Q:
[[ 19 133  62 146 115 185 104]
 [198 146 172 140 170 133 167]]
A: 146

Q:
[[3156 7777 6874 5070 5715]
 [5447 4614 6916 5985 3935]]
A: 4614

Q:
[[ 2 12 11 96 81 26 37]
 [44 41 34 50 47 54 23]]
A: 41

Q:
[[48  1 19 70]
 [81  4 80 56]]
A: 4

Q:
[[ 124  -78 -263  823  942 -702 -154]
 [-415 -302  844  242  550 -814  702]]
A: -302

Q:
[[-46  21 -21  25   3  47]
 [ 13  21 -29 -25  13 -19]]
A: 21

Q:
[[ 965 -467 -169 -624 -107]
 [ 302 -466 -310 -553 -326]]
A: -466

Q:
[[ 65  92  30 155 242]
 [177  93  70 111 131]]
A: 93
---
[[112, 67, 16, 218], [218, 91, 109, 153]] ans = 218
[[115, 238, 67, 106, 157, 40], [115, 181, 53, 162, 28, 160], [133, 219, 38, 128, 158, 63]] ans = 157
[74, 88, 11, 80, 76, 83] ans = 76
[167, 77, 18, 212, 224] ans = 224
[[-10, 23, -26, -1, -6, -18, -10], [12, -7, 40, -18, 1, 3, 4], [-19, -11, -21, 27, 18, 4, -7]] ans = -6
[[2, 2, 8, 6, 2, 4], [3, 2, 4, 3, 4, 1], [5, 5, 6, 4, 5, 7]] ans = 2
---
[[ -5  -9  -3  23 -20  11  33]
 [ 10   4  -3  25   3  -4 -26]
 [ -8  -1 -22  -6  12  -1  41]] | -9

[  9  14  23  44  30  21 -19] | 14

[[  5   0  19  46  -1 -13 -15]
 [-14 -17 -31   0  39  28 -28]
 [-10  -5 -31  -3  21  34 -29]] | 0

[[ -9   1  37 -48  17  -4]
 [-17 -17  21  -8 -17 -29]
 [-23 -28  30 -11   1 -33]] | 1

[[ 33 -21  22   4 -27   4]
 [ 15  12  37  12 -24  18]] | -21

[-5 -7 40 -4  7 -3] | -7

[-43 -15 -15   2] | -15

[[ 28  -3   0  16]
 [ 28  -3 -15  50]] | -3
---
[[-29   9  12   1   9 -18  -5   5 -12 -12 -22]
 [ -2   2   5 -27   4  42 -17   2 -29   2   4]
 [  2   0  17  18  -8  26 -41   2 -18   7  19]
 [-17   6 -17 -30 -12  30  29   5  -8 -11   3]
 [ -3   2  25  36   9   5 -36 -10 -16  19 -12]] result: -16

[[ 11  -1 -35 -11  39   3  -1   4 -42   1]
 [  1  18 -10  16 -29  -7 -12   2   2  -2]
 [ 17  20   7  20 -12 -31  -2   1  -4  -4]
 [ 23 -21 -35  -9  37  18 -18  -9 -39  16]
 [ -3  -4   0 -14  -2   1  17   8  13  -5]
 [ 21  -2  -5 -21  25 -11  32  10 -12  -2]
 [-11  32 -15  49 -37 -32 -47 -21  -4   4]
 [ 26  -8  -4  -5   6   5   0   1  -3   3]
 [  9  10 -27 -15   1  19  10  30 -25 -11]
 [ 17 -18 -16  -3   8  14 -17 -12  -4  13]
 [ -2  14 -22   6  14 -13   1   4 -31  -6]] result: 4

[[-16  23  12  -3 -29  -1 -27]
 [-30  20  11 -21 -40  13 -36]
 [ 37 -21 -25  47  22   8  30]
 [-12   6   7 -23   4 -16  -5]
 [ 28 -32 -29  27  27   9  30]
 [ 35 -21 -18  36  32 -10  34]
 [ -5  16   5   9 -22   1 -17]
 [  4   2  -9  22 -19  16  -9]
 [ -7  -4   2 -22  13 -16   3]
 [-34  17  17 -43 -17 -11 -27]
 [  4  -7 -15  16 -12  21  -4]] result: -12

[[ 6  9  4 -1 -3  1  4 -2 10 -3  7 18 -3  0  2]
 [16  0  1 10  5  2  8  1  1 -2 -2  4  3  6  5]
 [25 -2  0 27  4 37 38  8 17 -2 -3  4  1 37 39]
 [-3 12 -3 -3 -2 -3 -3 -3 -2  9 14 -3  9 -3 -3]
 [ 6  6  2  2  4 -2 -1  1 -2  4  5  3  3 -1 -2]
 [-2 -2 -2 -2 -3 -1 -1 -2 -1 -3 -1 -1 -3 -1  0]
 [10  6  2  2 -3  8 11 -2 13 -3  7 23 -3  8 11]
 [-3  8 -3 -3 -2 -3 -3 -3 -3  8  9 -3  9 -3 -3]
 [-1  1  3 -3 -3 -1 -2  0  5 -1  2  5 -3 -3 -2]] result: -3

[[ -2  -1  25  -2   3   6  25   9]
 [ 10 -12 -27  -7  -4   5 -32   3]
 [ 27 -38  13 -41 -27  39 -10  20]
 [  3  -4  -7   0   2 -10  -9   6]
 [ 32 -37  16 -40 -32  30  -9  26]
 [ 22 -28  27 -39 -30  41   8  19]] result: 41

[[  8   2  -3  -8  -1  -2   4  -4  -1]
 [ -1   0  -4   7  -2  -9   3  -8   1]
 [ -5  -8  -6   1 -11  22  36   7  15]
 [ -3  -1  -1   2  -3 -10  13   3   2]
 [ 14  11   3  -1 -17  13   8  -6   9]
 [  2  -8 -12  -4   4  -9  21   5  12]
 [-12 -19   0  11  16  -8 -13  14 -13]
 [ -3 -11   1  -6  22 -13  -9   1   3]
 [  5 -30  -5   8  10  -9 -21 -11 -14]] result: -21

[[ 24  12 -22  35  -2  -1 -11  -8  -9]
 [ -5 -12   8  30 -30   2  16   2   9]
 [-19   1   3   8 -29  17  42  21  29]
 [-28  -5  -8  21 -28   9  37   0  39]
 [  7 -23  -9  37 -15  -1  -3  -4 -11]
 [-22 -18  28  12 -24  22  35  11  26]
 [  6   9 -18  33 -13  -8   1   5  -9]
 [-32 -21  17  28 -37   9  13  23  22]
 [  0 -20  -4  20 -27  11  30  -1  33]
 [-30   5   8   7 -32  36  38   6  11]] result: 38
